Every row comes from one small tree of marks. The marks that hang from a mark follow it in brackets, in the order of their numbers. Every link used is in the known rows. Which tree was each row made from?
Known rows
j_196[j_410 j_972[j_305[j_462[j_132[j_638] j_506]]]]: [ -96  159  -58  -68  -67   96  -37   30  208  -56  -36 -279  -93 -239
  -28   30  114   53 -154  122   65  -33  -75 -135  -23 -184  -18   84
  -35  -88   52  -52  -21   68  -34  -50  -80   12  -16 -154   72  -37
   48  -27   35 -106   33    2  -98   -5   11   -2]
j_516[j_196 j_305[j_462] j_506]: [ -40  -79  102   25 -113  -26 -132   41   59   16  434   56   -5  -74
    1  106   33   -9  -53  -90   85   24  -90   13   10  151 -138   43
   48 -178 -177   29   24  -28   -1   73   14   21  -17   15  -76 -111
  -16  127   91    6   38  -34  -42 -104  -67  -70]
j_183[j_775 j_779[j_506 j_897[j_403[j_516] j_822]]]: [ -12  -81  -11   22  115   59   97 -148 -388  -25 -601 -137 -133  217
   39  314 -273  -76   17  169 -288   23  118   -9  -97   86  114  -31
   86  133 -160  121   15 -124  104   11  -67  -10  -23  122  106  133
  -99 -146   88   17  -39   34  184  -36  -25 -199]
j_638[j_132[j_822[j_897[j_183]]] j_775[j_410[j_904]]]: [ 162   15   52  -86  208 -133   47  -43 -257  279 -299   69  104   72
  -11  -61  -97   27  182  -32   79  -82   94 -253  -51   83   55  -53
    4   41   59   66   80   68   53   -7  -43  -16   63  166   99   11
  289 -120  -49  -18   39   23  -31   98    8  -58]
j_904[j_403 j_516[j_972[j_506]]]: [  69  -47   -3   74  158   18   34   18  136   -1  238   10   74  122
   46  -49 -140   -9  -74  -38   91   60   42   85   30  -13   10  -34
  -52   81   50   -9   21   23   48   53   84  -10   45  -30  -23  -12
 -163    5 -140   56  -22   18   47   -2   85  -59]
j_638[j_132 j_775[j_410]]: [ 126   11   48  -86  186   36  -58    3 -121   99 -288   88  -29    8
  -23 -110  113   18  128  107    4  -63    2  -96  -31  111   32  -31
   -8  105  -22   35  156  -10   21  -17   60   20   47   60  -11  -26
  236   25  -57  -20   66  -33 -103 -104   27  122]
j_779[j_506[j_462] j_516[j_972]]: [ -35 -110   33   47   23    0  -81  -31  167   72 -124   29   -9  -64
   34  -40 -139  -20   58 -114   53  -48   63   -2  -15   11  -78   61
  -22  -77   -6   -7    0  -86   72   77  159  -18   35   65  -12  -32
  -69   38  -75   13   34   49   59   18   13 -331]
j_132[j_638[j_822[j_305]] j_775]: [  12   10  -62   71  -48  110  -39  -23  271   29 -365  166   19   86
  -67  -47   53   10   60   70  173  -71  -55   62   -5   27   97   27
  -80   45 -103  -81  -41  -30  -94 -107   44   68   31   17   29  123
  -37  147  125  -14  -62 -129  -18   57  -52   40]
j_638[j_132[j_775] j_822[j_305]]: [  51   24    1   -4  -42   53  -19  -65   -3   72 -333  214   13   93
  -48    7  115   32  -14   77  177 -105  -10   99   -9  155   62  -26
  -53   65  -82   21   40    9  -47  -63   26   76   50   45   32  117
   57   68   45   11  -29 -103  -20 -115  -57   51]
j_305[j_462[j_132[j_638 j_775[j_410]]]]: [  64  135 -107  -27   30  237  -60   -5  423   15 -511  107   24  -86
  -47  -60  -75    5   80  104  -79  -32   -7 -138  -27   54  125   37
  -23  -84 -141  -45   93   54  -14  -84   49   11  -37  -98  -25  -24
   11   -1  120  -71   82  -65  -46  114   30  -61]
j_403[j_516[j_506[j_462] j_972[j_305]]]: [  43  -70   -5   47  -61  -22  -51  -10   76   22  396   31  -59  -47
   -8   32   16   -4 -136 -125  207 -101 -106   78   17 -124   -9   21
   23  -72  -88  -34  -48 -114  -15  -65   78   45  -10  -16   16  -21
  -61   81  -26  101   28    8   97   -7   16 -157]
j_775[j_410[j_904[j_196]]]: [  62  -27   21   32    6  -55   23   31   62  -51  -69  149   13  -56
  -15 -113   61  -74  140  -41  -62  -43  -16    5   37   44    2  -59
    6  -57    1   43   52   16    2   54   33  -51  -53   34   -5  -25
  121  -32  -46  -21   42    1  -21  120   35   99]
j_462[j_132[j_638 j_822] j_305 j_506]: [ -93   76   -8  -49  -76  106   -5  -68  204  -17 -448 -193   59  -12
    5  232  -34   53 -189  216   27   -1  -27  -39   21    5   82   33
   -3   68   41  -89   -6  106 -174  -44  124  -16   30  -81   26   53
 -117   18  111  -60   45  -52 -169   59  -84 -120]
j_775[j_410[j_904[j_196[j_972[j_305]] j_516]]]: [   9   68   18   35  -21  -57  120   91  -93   71  418  196  -28  -42
  -20  -63   90  -79   42 -148   23  -37 -152   70   57 -126  -39  -60
   -9  -96   13  -34   36   14  -51   -2  -55  -37  -38  -24   62   -7
   87  -66  -93  -18  -57   13   82   55  103  195]
j_638[j_132[j_775[j_410] j_822[j_305]]]: [ 110   61  -16  -18   89   35  -24  -27  -67  164 -604  291  142  107
  -69    6  141   22  215  111  104  -62  -29   22  -14   60   66  -30
  -55   10 -216  -33  182   41  -14   -8  140   21   -7  -19   45   94
   95   35   79   34   14  -69  -89   32  -19  -41]
j_506[j_462[j_132[j_822]] j_516[j_196[j_904] j_972]]: [-114  102   14    9   29  -91 -153   62  225  -68  174  -55   79 -209
   55   -1  120  107  -81 -207  274   34   89   12   20   -8   -9   87
  -44 -171  -38   63  -45  -88  107   56   79  -12   -1  -12  -56  -18
 -109   22   93   55   11   38  -24   49    6 -206]
j_183[j_779[j_506 j_516[j_305]]]: [ -91 -173   67  -15 -112   32   18  -46 -291   32  -24    3  -80  172
  -13  167  -79  -88   58   52 -154  -10   26  -44  -58   74  -22  -11
   41    6  -14  -74  -27  -17  -68   58   57    5    0   59   -1   26
   25    7   -2  -44  -21   -9   65  -17  -16 -229]
j_196[j_410 j_516 j_904[j_403] j_972[j_506]]: [  33  -17  -11   12   13 -112   79   56 -197 -169  212 -211   64  -84
   57 -141  222   24   17   11 -108  103  128  -71  -24 -179   13    5
  -72   96  169  -40 -205   11  157   30 -231  -38  -37  -39   -3   -3
   62    5 -118   28   38  115    5   76   66  111]
j_638[j_775 j_822[j_897]]: [  89   19   22  -22  208    1  -70  -54  -22    7 -258  -19  -28  -25
   30   -6  -13   26  -17   48  252  -66   34  -39  -36  126   35   17
  -32  214  107   30  -45    6   31  -70  -26   22  141  210  -12   35
   74    1  -48   16   -1  -76   18  -16   -8   12]
j_897[j_183[j_775 j_779] j_822]: [  39 -110   23  -63   47   11   60  -39   49 -118 -526  -31  -40  218
   52   61 -197  -15  168   98 -163  -36   73  -41  -94   16   69  -36
   92   79 -155   75    4  -95   59   60  -52   30  -36   95   40   73
  -37 -129    5  -42  -25  -62   96   61   -6   36]
j_462[j_132 j_305 j_506[j_516]]: [-136   31    5 -113 -179   25   17  -42   60  -83 -135 -280   45  -47
   16  107   87   36 -229  190  -21  -64  -82    1   15   85  -20   16
   39  113  128   11   71  118 -144   16   47  -48   29 -117 -109   48
  -77  -26  -24  -13   51  -32 -165  -19  -32  -83]
j_775[j_410[j_638 j_904[j_196 j_516]]]: [  64   60  -35   89   39    6  139   70   10   82  133  321  -36   56
  -31 -153 -104  -89  131 -127 -180  -10  -25  -13   80  -49  -52  -74
  -35  -87   96  -59   68   32  -45   29   81    2  -76   -3   35  -61
  107   11  -13  -37   -1    9   41  129   46  144]
j_972[j_506[j_462 j_516[j_305]]]: [ -44 -104  -13   50 -114  -23  -88   34  248  -61  203 -112  148   35
   54  -96   79  -23   68   65   93   -9  -31  -43  -27   31 -101   54
   40   32  -41   16   25   29  -14   95   58   -6  -32  -83 -126   -7
   -9  -14  -13   52   -2    8  -32    1   35 -134]
j_779[j_183[j_775] j_897[j_403[j_904] j_822[j_305]]]: [ -68    9   60    2   80 -116  -36 -105  -55   39 -384  -55  -64   17
  -49  189   47  -34  324  -10  -16   61   62  150  -44   58  129  -22
   29  198 -126  184   61  -68   80  -40  -90  -96  -34  113   98  121
 -138  -87   36  -63 -126  -48   97   84  -62  163]
j_196[j_506[j_516] j_904 j_972[j_305[j_462[j_132]]]]: [-131  151  -49  -35  -97  -52  -43   11   69 -174  281 -203    2 -203
   -1  -61  138   58 -193  -16  144  -58 -119  -99  -37 -128  -62   78
   44 -149   39   62 -174    1   52  -25  -70  -24   25 -164  -21    4
  -35 -106   20   -6  -41   28  -49  -11   83  105]
j_403[j_516[j_305[j_462[j_132[j_822]]] j_972]]: [  63   81   30  -25  -25  132 -148  -74  215  -38  -55  -51  -46  -41
   27  205   12   43 -301 -141   81   56   57    6    2  -65  134  -15
    0  -82 -153    9    1   76  -28  -89  142   43   45  -45   34  -52
 -183  -34   66   45   33  -47   85  -38  -17 -160]
j_305[j_462[j_132 j_506[j_516]]]: [ -60   53  -40  -87  -63   88  -43  -23  286 -115 -236 -142   32 -124
   49   -4  -15   63 -114  142   11  -34  -68  -55  -30   41  -88   55
    6  -34   88  121   63   82    2   42   81  -19  -39 -146  -62  -19
  -74  -55   31  -28   59  -17 -111   19  -14 -196]
j_196[j_904[j_403 j_516[j_506]] j_972]: [  16  -71   29   -3    4  -59  129   33 -135   95  433   95  -25  -37
   26   52  -96   33  -54 -141  -29   97  -26  101   25  -67  -69  -23
  -38  -18   86 -104 -143  -60   55  -17  -66  -49   21   20    0  -15
  -35   34  -30   51  -17   19  -28   69   96   59]
j_822[j_897[j_403[j_516[j_196 j_972]]]]: [ -23  -25  -15   -3  124  -57  -83  -22 -400  -42  -18  -82  -43   14
  -14   83 -104  -14  -64 -174   56   34  147   50    0   77  125   36
   27  -23   34  123   75  -71  -11  -53  -96  -17   88  107   -8  -33
  -30  -50   -3   79  -23   48  135 -207  -94  -71]
j_305[j_462[j_132[j_638 j_775] j_506]]: [ -50  115  -97  -62  -89  217    3  -46  528    7 -449  -59   49 -104
  -14  103 -140   79  -27  173  -52   20   -6  -39  -18   69   36   52
   -9  -99  -33  -37   40   72  -59  -71   58   12  -66 -127   19   11
 -138    1  129  -90   73  -51  -94   44  -37 -148]
j_516[j_196[j_410] j_506 j_972]: [   0  -43   67   32  -15 -124 -109   69  -69  -17  329  -57  -42 -111
  -42   28  156   26 -104  -98  119  -29   80   31   35   56  -88   35
  -19 -118 -131  -46   49 -103   88  100  -13   23   51  143  -39  -73
   44  134  -33   81   72   32 -135  -74  -45 -114]
j_183[j_775[j_410[j_638[j_132]]]]: [  94   21    6  -25  144   19    8   13  -42   46 -475  114  -41   12
  -47 -107  -30  -25  208  125 -155  -99   18 -125  -18  -12   56  -51
  -22   96  -88  -33   80   11  -18    4   79   88   59   23    1  -15
  166   44    5  -12   63   16  -42 -117   32  203]
j_972[j_305[j_462] j_506]: [  15   -1  -44   75   21   -2 -112   -1  163 -200   76   27   43   -9
   27  -75   14  -21   -4  132  202  -65 -102  -43  -45  -43   -1   28
   53  -29  -32  115  -33   23  -11   38   51    2  -55 -141  -17  -17
  -26    5   -3    0   11  -39   57   -4    6    7]
j_775[j_410[j_904[j_516[j_972[j_506]]]]]: [  82  -55   10   88   14  -38   54   26  191   66  254  -58   92   53
   12  -88  -48  -51 -160 -111   -5  -18   26  -67   27  -55  -21  -43
  -12  -49  -66  -18   74   49   42   82   44   -3    2  -23   25   -8
  -51   -3 -110   78   48   52    6   90  119  -85]
j_904[j_196 j_516[j_305]]: [  11   31   33   18  -39   67   32   44  -25    3  226  297  -28   95
   -7  117  -41  -47   87  -74  -40   83  -14  187   55   56  -31  -64
   10  -14  -10  -53  104   42 -107    4  107  -13   -7   34  -36  -62
  -45  -15  -44    7  -49  -83   41  -63  -34  128]
j_403[j_904[j_516[j_506[j_462]]]]: [  48 -100  -17   43  -54  -33   50  -16   84  160  323  233   -9  -86
   52    8 -162   28   35 -120  -55    5  -22  108   37  -87  -88    4
   39 -112   29  -74  -15  -77   61   -2   47  -44 -128   63  -20  -49
   10   75   14   53   37   17    4   93    5 -215]
j_196[j_410 j_506 j_516 j_904 j_972[j_305]]: [ -46   98  -23    4  -91 -144   49   51 -282 -172  284 -105   18 -176
  -32 -116  343   24  -35    2  -57   14    1  -62  -13 -259  -35   38
    0   -2  101  -56 -231  -34   87    3 -199    3  -13  -22   56   19
   68    2  -79   37   -7   86  -38   28  -20  219]
j_904[j_196[j_516] j_403]: [  70    4   10    3  131    6   66   33  -63 -121  -45  267   33   51
   38  -95   46  -34  248   19  -61   55   -8  148   36    0   42  -50
  -70  119  186   68  -65    4   30   -2   25  -23  -26   10  -30  -39
   -8    8 -103  -43  -19   10  101   27  -46  110]
j_904[j_196[j_410] j_516]: [  74   91  -42   35   71   57   43   64 -188  -58   10  319  -57  -20
   -6  -22   -1  -13  140    1  -96   44   87  131   45  -46  -56  -54
  -24  -30   80  -37  115    4   30   45   54  -30  -72   69  -18  -74
  100  -12  -82   28    9  -33  -23   38  -40   48]
j_506[j_516[j_196 j_305]]: [-100  -47   60   13 -107  -82 -114   97  -68  -65  304   68   54   -7
   -2  -45  219  -11   70  -62   55   24  -54   68   17  121  -50   26
   23  -18  -48   48   51  -15  -92   79    3   11   22   23 -137   -5
   10   85   48   34  -53  -22  -69 -107  -82   21]
j_410[j_638[j_775] j_904[j_403]]: [  30  -43   -2    0  148  -91   44  -14  107  187  149   88  -26    7
  -24 -189  -20   25  150  -23  -49   46  -17  -33   46  -38   40  -68
  -43  130  229  -23 -146    7    1  -24   31   14   11    6   17   -4
   70  110  -25  -78   -8   16   -2  107   47  180]
j_410[j_638[j_775] j_904[j_196[j_972] j_516]]: [ -28   66    7   -5   46  -37  139   54   52  190  380  134  -97   29
    3  -40  -88   29   70 -168  -47   57  -12   95   61 -104 -107  -68
  -22  -73  151 -111  -46  -26  -29  -71   23    5    5   65   79  -63
   84    9  -39  -84  -53   14   46  -36   85  277]
j_183[j_775 j_779[j_516[j_196] j_897]]: [-140  -32  110  -43   92   -1   -8   63 -377  -85 -123   54  -80  -71
    5  111  -38  -20  207  146  -42    8   36  126  -60   78  -43  -28
   51  115  -25   99   -3  -80   82   38  -35   -8  -29  144  -10   22
  -31   52   41  -80   -6   66  177  -45  -52  -73]
j_183[j_775[j_410[j_638 j_904]]]: [  56  -45   -8   24   38  -72   41    9  161   69 -250   42    3  -65
  -46 -146  -33  -44  174   36 -199  -57  -27 -124   12 -115   42  -64
   -3   58  -65  -55  -49   21   -6   33   29   48    1    5   10   14
   62   75   14   -2   66   41  -11  112   66  167]
j_822[j_305[j_462[j_132]]]: [ -13   43  -35  -82   35   81 -102  -47  203  -54 -275   42  -55  -34
  -16   38  -69   33  -49   53  153  -36 -104   63  -24  -15  -18    9
   -7  -36  -32   81   62   78   -7  -38  146   -7   29 -139  -37  -60
  -28   28   53  -55   39  -97   -5   22  -13   43]
j_904[j_516[j_196[j_410[j_638] j_972] j_305]]: [ -86   73   31   27  -70  -26   11  148 -218   79  515   46  -92  -46
  -26  -42  119  -11  -26 -174 -136  117   42   30   61  -48 -128   13
  -29  -73   11 -169   61    7  -57   49 -100   46   14   61  -22  -88
   99   88   29  -23  -47   22  -36 -134  -38  197]
j_462[j_132 j_305 j_506]: [-107   23   26 -126 -148   52   19  -74  100  -88 -232 -277   -4  -62
   12  191   -7   28 -266  202  -40  -23  -50   35   24  123   10   -2
   55  117   91  -21   68  124 -145   -1   46  -49   33  -83  -61   23
 -105  -21  -25  -49   88  -52 -138  -31  -51    4]
j_779[j_897[j_403[j_516]]]: [   0  -27  -41   -6   40   43  -41  -58 -338 -128 -311  107 -100   14
  -24   22  -85  -38    2  131 -150   67   96   94  -31   97  139  -18
   69  185   93  175   44  -44  -27  -66  -28  -63   -4   49   31   30
   -9  -79   61   15  -10    4   95  -33 -116   11]
j_638[j_132[j_822[j_305 j_897[j_403[j_516]]]] j_775]: [ 101   37  -37  -91  266  -11  -26 -137 -658  262 -480   80    1  226
  -47  201  -68   64  121   57  158   -5   59   -6  -55  -37  134  -21
  -18  118   43   79   99    9  -16 -159   36   16   87   37  105   39
  147  -45   42   68  -46  -17   73 -168  -79  -61]

Write each row's tree
[ -44  -54   82  -56  -73  -83   46   41  -65  -45  343  -41   18  -82
   23  -32  218    2   39 -159 -109  160   14   54    9 -101   74  -24
  -55  118  132  -42 -214   27   -3  -47 -143  -26   44  -25  -15   -8
  -46   28  -55  -23  -33   22   71    0   24  257]	j_196[j_516[j_305] j_904[j_403] j_972]
[  24   58  -88   98  -24  -51  135   12 -106  113  196  146   14  -23
  -51 -167  -68   -7  -30  -18 -266   30   67  -74   65 -149 -138  -37
    7  -66  167 -100  -85   48   45   89    6   38  -59   18   54  -30
   93   38  -16   24    9   86 -108  135  -30   41]	j_196[j_410[j_638 j_904[j_516]] j_506]
[ -95   96  -48   41   96   40  -72   21  193   69 -194  -42  127    6
   -3   49  -97   58   43   70  261   -5 -112   15   20   -9 -145  127
  -36 -168 -132  -47   -4  -34   45   28  144   37   -2  -74    7  -12
  -71   84  182  -44  -36   29 -108   53  -78 -138]	j_516[j_196[j_506[j_462[j_132[j_638 j_822[j_305]]]]]]
[ -41  118  -14  -15 -211  256  -38  -69  566   33 -203 -165   10  -73
  -15  162   -3   35 -241  117   16    8  -21 -118   -3  161   70   65
  -42  -32 -105  -76  -16  104  -97  -84  -37   78  -15  -75   36   55
 -187   14  133  -79   23  -97  -49  -19  -38 -150]	j_516[j_305[j_462[j_132[j_638[j_822] j_775] j_506]]]
[  49 -198  -33  -44 -106   13  105 -116 -459   22 -238  -66 -122  506
  -31  168 -225  -64  -37   30 -164  -59   -8  -62  -85   20   57   14
   92  -21 -142   81   65 -162   -3  -28 -118   17  -81  -29  110   72
   13 -117   83   20  -73  -62  127   25  -63 -139]	j_897[j_183[j_779] j_403[j_516[j_506]] j_822[j_305]]
[ 104   -6  -31   52   59    5   87   50 -309 -192  146 -184  -28   29
   69  -58   73  -24    7   38  -62   36   87   49    9  -76  -22  -36
  -32    5   69  -60  -19   -8   93   -9 -153  -49  -70    8  -17  -21
   96  -83 -137   31   -3   94   36  -26   85   61]	j_904[j_196[j_410 j_972[j_506]] j_403[j_516]]
[ -21  -23  -62   71  -47  -96  -54   36    6 -184  138    8  101  119
    4 -105  160  -24   43  171  204 -111 -115  -14  -36  -43   12   24
   32   80   13   65  -37    1  -82   49   35   12    2 -104  -69   77
    0    4  -32   77  -48   -8  -29   -3   11  -27]	j_972[j_305 j_506[j_516]]
[  54  -10  -39   94  -85   52   19  -12  270  158 -238  108   61   23
  -91 -148  127  -44   39  -14   73 -108  -93  -86   16   -9   97   -2
  -91  -10 -131  -84  -30   13  -54  -69  -35   56  -17   -9   61  134
   50  143  104  -15  -21  -69  -23  197   27   13]	j_132[j_638[j_822[j_305]] j_775[j_410[j_904]]]
[ -31   -7  -46   23  -46 -170   31   54   16   78  325 -311   24   -9
   -2 -224  219   53   -4   31  -22  -36   61 -195  -18 -177 -110    7
  -19   16  123  -97 -111    2   62   32 -116   23    8    2    8   12
  210   29  -51    5    8  108 -129   26  124   73]	j_196[j_410[j_638[j_775] j_904] j_972[j_506[j_516]]]
[ -41  -58   81   18  -40  -30   36   57 -301  -33  471 -212   29  -13
   43   -7   83  -18 -118 -108  -77  108  -76   87   42   75  -99   17
   30  -46  -38  -50  -70  -28    7   10 -165    0   17   28  -56   -1
  -66   10  -20   12  -83   98   -1 -163  -13  128]	j_904[j_403[j_516[j_196[j_506 j_972] j_305]]]
[  39 -120   74   23  -74  -61   14  -33   31  109  470  -48  -18  -20
  -13    3   89  -26 -155 -268  -62   80   28   86   68  -73  139 -106
  -16   31   53   -9 -112   55  -58  -51  -13   10   36   -1   10    8
 -101   53  -78   46  -22   34  103   21   32   30]	j_410[j_904[j_403[j_516[j_305 j_972]]]]
[  -2  -99   26  -39   -5  -49  -53   -3 -279  -69  -45 -127  -76   89
  -18   14 -197    7   28  -77 -146   26  133  -18  -30   27  152   -4
   75  -47 -162  120   75 -174   14  -10 -161   24    6   58   17   -5
 -123  -36  -34   61  -18   47  150 -212  -87   48]	j_897[j_183[j_775] j_403[j_516[j_196 j_972]]]
[   0  -41   12  -64  -29   12  -75  -46  415   50   60 -104  -35  -76
    0  122 -120   40 -194  -34  175  -61   12   42   13   64  -48   48
    1  -41  -93  -43    8  -41   53    2  137   16  102   29  -33  -75
  -85   -7  -25   33  100   -2  -57   -5   49 -199]	j_516[j_506[j_462[j_132]] j_972]
[ -59   76   10  -39 -151   73   14    4  164  -58  429 -226  -19  -44
   60  189  -91   35 -310 -101    2  119   26  -43  -26  -42  -47   12
   32 -133  -56  -62  -49  106    5  -36  -70  -21    9 -143  -15  -78
 -124  -89   13   -1   21  -12   39  -66  115   84]	j_196[j_904[j_516[j_305[j_462[j_132]]]] j_972[j_506]]
[  10   12  -23   61  119  -32   42   35  -60 -122   39   87  110   43
   15 -175   24  -26  201   82   18  -20  -53   67   37   67  -98   -1
  -17   22  126   62  -31  -22   74   86   63  -51  -10   -5  -90    7
   -6  -69  -97    6  -81   40  -75   27   22   25]	j_904[j_196[j_506[j_516]] j_403]
[   1  -15   47   -3   22  132   45    8  143  118  258   64   47  -67
   47   21 -107   -3  -15  -26 -100  147  -98   39   39   13 -105  -18
  -31   14  106   21   75  121   -5   66   53  -28  -93 -137  -21  -59
 -160   23  -43  -43  -11  -39   24   33   -1  -81]	j_904[j_403 j_516[j_305[j_462[j_506]]]]
[  81  -32    0  106  -18  -29   -2   -3  159  -25 -121   73  -53  -31
  -18 -271   70  -82  -90  -32  -71 -102  -13 -191   29   32   44   -8
  -51   71   67    4  -93   10  -23   32  -29   65    8   57   44   44
  127   55   44  -25   21  -10   -9  145   24   80]	j_775[j_410[j_638[j_822] j_904]]
[ -66    6  -16  -76 -117   42  -89    3  261   12   57  -23   35  -53
   13    2   67   11   -7   23   41   -2  -40    7   -1   55  -20   37
   19   54   10    7   36   63  -57   18   81    4   35  -71 -129  -28
  -12  -45   17    7   12  -29  -46    7    6  -99]	j_506[j_462[j_132] j_516[j_305]]
[ -49  -56  -33  -47    7  -97   62   -9 -614  -84  -23 -268   16  107
   16  -22 -281  -21  -34  -54 -113   20   97  -93  -53  136  -46   88
  118  -89   49  100   28  -96   30  -10 -307  -54   49  119   22   -8
   57 -223  -15   14  -77  114   62 -188 -102   33]	j_822[j_897[j_183 j_403[j_516[j_196[j_506 j_972]]]]]
[   4  -11   -4   59  -41  -57  104   37  -20 -101  319  -19   -7   43
   90   42  -75    1  -12  -91  -11   32   50  157   25  -76  -43  -30
   33 -125   23  -71   13  -25   16  -26  -58  -85  -77   59   14  -17
   -9  -83  -79    3  -48   40   49  -89   81   79]	j_403[j_904[j_196[j_972[j_506]] j_516]]
